Here is a tiny trained network, its code and every weight. The questions are about switching its units off for an input and a target symbol, where a switched-off unit gives its printed mean instead of its output.

import numpy as np


def w(rows, s, z=0):
    codes = np.array(rows[::2]) - 128.0
    scale = np.full(codes.shape[1], s)
    scale[-1] = z or s
    return codes * scale


def norm(h):
    return h / np.sqrt((h * h).mean(-1, keepdims=True) + 1e-5)


def softmax(a):
    e = np.exp(a - a.max(-1, keepdims=True))
    return e / e.sum(-1, keepdims=True)


def log_softmax(a):
    a = a - a.max(-1, keepdims=True)
    return a - np.log(np.exp(a).sum(-1, keepdims=True))


def net(x, mask):
    ids = ['ΞΣΨΩαδεζηθμτφ'.index(c) for c in x.split()]
    T = len(ids)
    res = E[ids] + P[:T]
    u = 0
    for l in range(3):
        r = norm(res)
        for j in range(2):
            rows = slice(4 * j, 4 * j + 4)
            q, k, v = (r @ M[l][rows].T for M in (Q, K, V))
            z = softmax(np.where(np.tri(T) > 0, q @ k.T / 4**0.5, -1e9)) @ v
            o = O[l][rows]
            res = res + np.where(mask[u + j], z, o[:, -1]) @ o[:, :-1]
        u += 2
    return log_softmax(norm(res)[-1] @ U[:, :-1].T + U[:, -1])


Q, K, V, O = {}, {}, {}, {}
E = w([
[117,144,175,143,138,98,115,140],'Ξ',
[32,67,61,203,104,64,30,137],'Σ',
[119,121,139,151,123,101,132,147],'Ψ',
[219,100,104,132,117,124,4,179],'Ω',
[123,151,156,166,123,92,121,145],'α',
[89,113,212,208,151,201,50,92],'δ',
[143,149,90,66,150,53,105,111],'ε',
[173,174,142,43,111,29,116,126],'ζ',
[115,139,164,149,148,95,126,137],'η',
[152,159,106,98,140,82,153,140],'θ',
[42,195,82,79,70,232,72,228],'μ',
[117,145,167,141,141,98,122,141],'τ',
[174,171,173,19,158,199,158,22],'φ',
],0.0049)
P = w([
[72,191,4,223,98,113,205,37],'0',
[58,104,176,88,181,146,128,114],'1',
[80,81,177,103,181,168,125,123],'2',
[92,71,166,115,168,177,120,131],'3',
[98,55,161,114,167,189,121,136],'4',
[108,58,159,122,151,197,116,140],'5',
[113,59,153,133,146,200,119,150],'6',
],0.0016)
Q[0] = w([
[207,123,30,20,40,169,92,10],'0.h0',
[43,195,198,140,130,153,75,121],'0.h0',
[124,215,191,183,220,16,242,211],'0.h0',
[245,132,62,20,49,183,61,30],'0.h0',
[100,130,187,221,53,62,65,254],'0.h1',
[205,70,86,91,57,92,120,245],'0.h1',
[46,106,177,202,136,92,70,146],'0.h1',
[10,162,99,129,191,197,117,161],'0.h1',
],0.0038)
K[0] = w([
[78,63,237,21,161,87,67,186],'0.h0',
[122,162,167,164,57,170,105,104],'0.h0',
[183,253,7,164,106,94,201,42],'0.h0',
[108,66,253,12,206,121,97,186],'0.h0',
[170,157,112,230,49,147,120,231],'0.h1',
[181,203,55,68,79,102,97,236],'0.h1',
[112,161,138,223,75,142,68,79],'0.h1',
[26,118,126,197,153,187,134,118],'0.h1',
],0.0038)
V[0] = w([
[45,104,77,154,160,134,128,33],'0.h0',
[56,157,162,96,36,149,120,117],'0.h0',
[200,109,188,129,134,133,217,134],'0.h0',
[114,37,181,145,121,128,35,65],'0.h0',
[175,153,122,124,214,120,149,192],'0.h1',
[81,119,100,150,254,107,193,123],'0.h1',
[154,195,66,61,157,125,94,149],'0.h1',
[158,181,143,163,68,125,147,192],'0.h1',
],0.0028)
O[0] = w([
[106,136,227,77,6,177,121,155,176],'0.h0',
[149,163,69,79,125,55,162,231,172],'0.h0',
[34,152,53,199,229,196,87,180,2],'0.h0',
[42,120,229,151,97,115,205,121,75],'0.h0',
[76,48,186,138,91,150,67,80,132],'0.h1',
[128,125,161,152,39,109,38,149,147],'0.h1',
[160,132,87,131,176,183,45,51,111],'0.h1',
[72,17,155,48,134,126,165,90,188],'0.h1',
],0.0022,0.0019)
Q[1] = w([
[246,175,104,72,126,95,177,143],'1.h0',
[134,151,68,58,112,71,36,173],'1.h0',
[92,76,87,64,198,131,207,97],'1.h0',
[130,218,221,137,16,102,38,245],'1.h0',
[109,19,82,21,201,54,236,193],'1.h1',
[141,17,76,207,29,144,115,98],'1.h1',
[152,149,251,133,55,49,84,194],'1.h1',
[91,87,3,212,193,194,102,115],'1.h1',
],0.0035)
K[1] = w([
[194,191,128,62,209,146,122,135],'1.h0',
[129,135,54,96,153,156,28,113],'1.h0',
[148,56,181,84,229,80,99,156],'1.h0',
[157,192,38,197,95,144,159,61],'1.h0',
[139,3,76,49,232,94,211,130],'1.h1',
[42,61,155,188,23,144,144,244],'1.h1',
[235,128,225,163,148,84,115,142],'1.h1',
[51,130,45,168,72,225,124,105],'1.h1',
],0.0043)
V[1] = w([
[116,62,165,4,183,108,124,183],'1.h0',
[144,89,151,174,98,214,194,176],'1.h0',
[52,228,147,80,192,203,154,75],'1.h0',
[99,217,146,239,84,152,90,13],'1.h0',
[221,209,246,168,123,132,114,145],'1.h1',
[60,34,150,89,23,83,137,166],'1.h1',
[139,99,185,8,206,84,51,23],'1.h1',
[37,162,74,84,165,186,109,93],'1.h1',
],0.0018)
O[1] = w([
[159,216,211,161,69,50,123,80,85],'1.h0',
[66,57,69,119,119,78,58,186,41],'1.h0',
[133,60,97,146,105,138,125,3,77],'1.h0',
[197,22,49,103,160,218,118,137,190],'1.h0',
[112,77,4,39,166,133,135,112,224],'1.h1',
[221,216,203,163,183,161,138,108,247],'1.h1',
[157,154,45,182,11,68,230,176,184],'1.h1',
[65,81,134,201,113,146,59,169,39],'1.h1',
],0.0018,0.0013)
Q[2] = w([
[171,178,119,33,194,14,203,128],'2.h0',
[31,121,179,166,76,74,226,180],'2.h0',
[42,83,199,190,46,43,163,226],'2.h0',
[234,129,139,223,95,23,35,143],'2.h0',
[177,166,202,64,99,107,219,121],'2.h1',
[162,90,200,121,148,143,217,98],'2.h1',
[64,118,207,135,160,101,143,222],'2.h1',
[191,178,88,74,181,254,99,55],'2.h1',
],0.0046)
K[2] = w([
[213,234,117,86,174,1,226,132],'2.h0',
[31,183,135,211,55,82,223,155],'2.h0',
[22,146,106,231,11,62,160,177],'2.h0',
[234,106,111,231,127,37,7,88],'2.h0',
[189,213,131,150,85,111,206,88],'2.h1',
[137,230,170,142,185,115,210,39],'2.h1',
[40,187,70,238,111,123,186,107],'2.h1',
[228,84,120,30,199,230,97,97],'2.h1',
],0.0044)
V[2] = w([
[104,112,104,2,101,49,175,195],'2.h0',
[109,245,169,119,242,80,51,186],'2.h0',
[30,172,67,93,152,176,245,147],'2.h0',
[223,146,54,176,195,103,149,144],'2.h0',
[50,121,83,133,228,87,192,43],'2.h1',
[85,87,77,187,131,104,58,172],'2.h1',
[134,192,218,130,107,57,92,117],'2.h1',
[166,202,122,192,132,205,169,41],'2.h1',
],0.0029)
O[2] = w([
[160,227,44,140,63,54,176,136,233],'2.h0',
[194,68,69,204,85,194,143,176,249],'2.h0',
[98,161,188,161,32,113,124,218,59],'2.h0',
[191,86,143,55,100,164,167,134,175],'2.h0',
[166,69,125,201,120,40,192,119,81],'2.h1',
[152,86,117,158,2,120,78,106,175],'2.h1',
[82,96,76,144,145,168,129,78,198],'2.h1',
[145,163,208,174,185,198,146,195,75],'2.h1',
],0.0035,0.0013)
U = w([
[248,249,12,26,85,24,240,52,222],'Ξ',
[219,40,38,48,220,219,12,36,253],'Σ',
[29,242,35,37,34,243,41,236,164],'Ψ',
[45,208,217,41,103,44,187,28,46],'Ω',
[163,45,32,230,96,134,210,66,2],'α',
[26,4,69,250,29,38,11,34,121],'δ',
[52,37,237,212,229,209,45,72,143],'ε',
[48,185,86,226,244,144,239,185,13],'ζ',
[38,56,174,229,227,27,217,30,180],'η',
[26,173,170,145,149,50,179,130,26],'θ',
[101,192,115,201,241,191,179,173,5],'μ',
[228,47,236,230,39,66,223,240,214],'τ',
[126,228,172,38,255,210,199,18,158],'φ',
],0.0045,0.0034)

Each question gives the input, a string of symbols that net reads in full, and the target symbol t.
The units are the heads (4 rows each of Q, K, V and O). Each row of codes is followed by its name. A weight is (code - 128) times the scale printed after its matrix; where a second scale follows, it is the last column's (O and U).
mask holds one flag per head, layer by layer. A switched-off head (its flag False) gives its mean, the last column of its rows in O, instead of its output. The means were averaged over made-up inputs and are rounded, as every weight is.
A unit's drop is (log p(t) with every unit on - log p(t) with that unit switched off) / (log p(t) with every unit on - log p(t) with every unit switched off).
The circuit of an input: a set's keep is (log p(t) with only the set's units on - log p(t) with every unit switched off) / (log p(t) with every unit on - log p(t) with every unit switched off). Starting from all 6 units, units are removed one at a time, each time the one whose removal leaves the highest keep (on an exact tie, the one counted first), for as long as the keep stays at least 0.8.
units of the circuit, in order: the units of the circuit, biggest drop first
unit that matters most: the unit with the biggest drop
heads that matter: for each layer, one digit per head in row order, 1 if its drop is at least 0.15 and else 0, layers parted by /
drop of u: that unit's drop, to one decimal
input θ Ψ Ψ, target Σ: unit that matters most => 0.h0
input η ε μ α, target ε: heads that matter => 11 / 01 / 10
input α α η, target τ: units of the circuit, in order => 1.h0, 2.h1
input μ α α τ, target Ξ: units of the circuit, in order => 0.h0, 2.h0
input μ α α Ξ, target Ξ: units of the circuit, in order => 0.h0, 2.h0
input Ω δ α μ α, target η: heads that matter => 10 / 00 / 00
input Ω Ψ Ψ θ ε Σ α, target η: heads that matter => 10 / 00 / 10
input Ψ μ μ η τ α α, target Ψ: heads that matter => 10 / 11 / 01
input μ α α α, target Ξ: heads that matter => 10 / 00 / 00
input μ Σ Σ η, target Ξ: heads that matter => 10 / 00 / 00
input ε α Ω η, target φ: heads that matter => 10 / 11 / 01
input Ξ Ψ μ η, target ζ: heads that matter => 11 / 01 / 11
input Ω Ω μ θ μ μ τ, target η: units of the circuit, in order => 0.h0, 1.h0, 2.h1
input ε α μ θ α, target φ: unit that matters most => 2.h1
input η Σ Ψ α, target ε: units of the circuit, in order => 0.h0, 1.h1, 2.h0
input θ μ φ η η α, target Σ: heads that matter => 10 / 00 / 10
input φ α α μ α Σ η, target δ: heads that matter => 10 / 00 / 01
input μ δ φ θ α Σ α, target Ξ: heads that matter => 00 / 00 / 00
input Ψ μ α, target Ψ: heads that matter => 11 / 11 / 01
input ε Ω α, target φ: unit that matters most => 0.h0
input Ω Σ α ζ ζ η, target η: drop of 0.h1 => 0.1
input μ δ μ μ ε τ, target Ξ: drop of 1.h0 => 0.0
input θ α ε α Σ φ τ, target Σ: drop of 0.h0 => 1.1
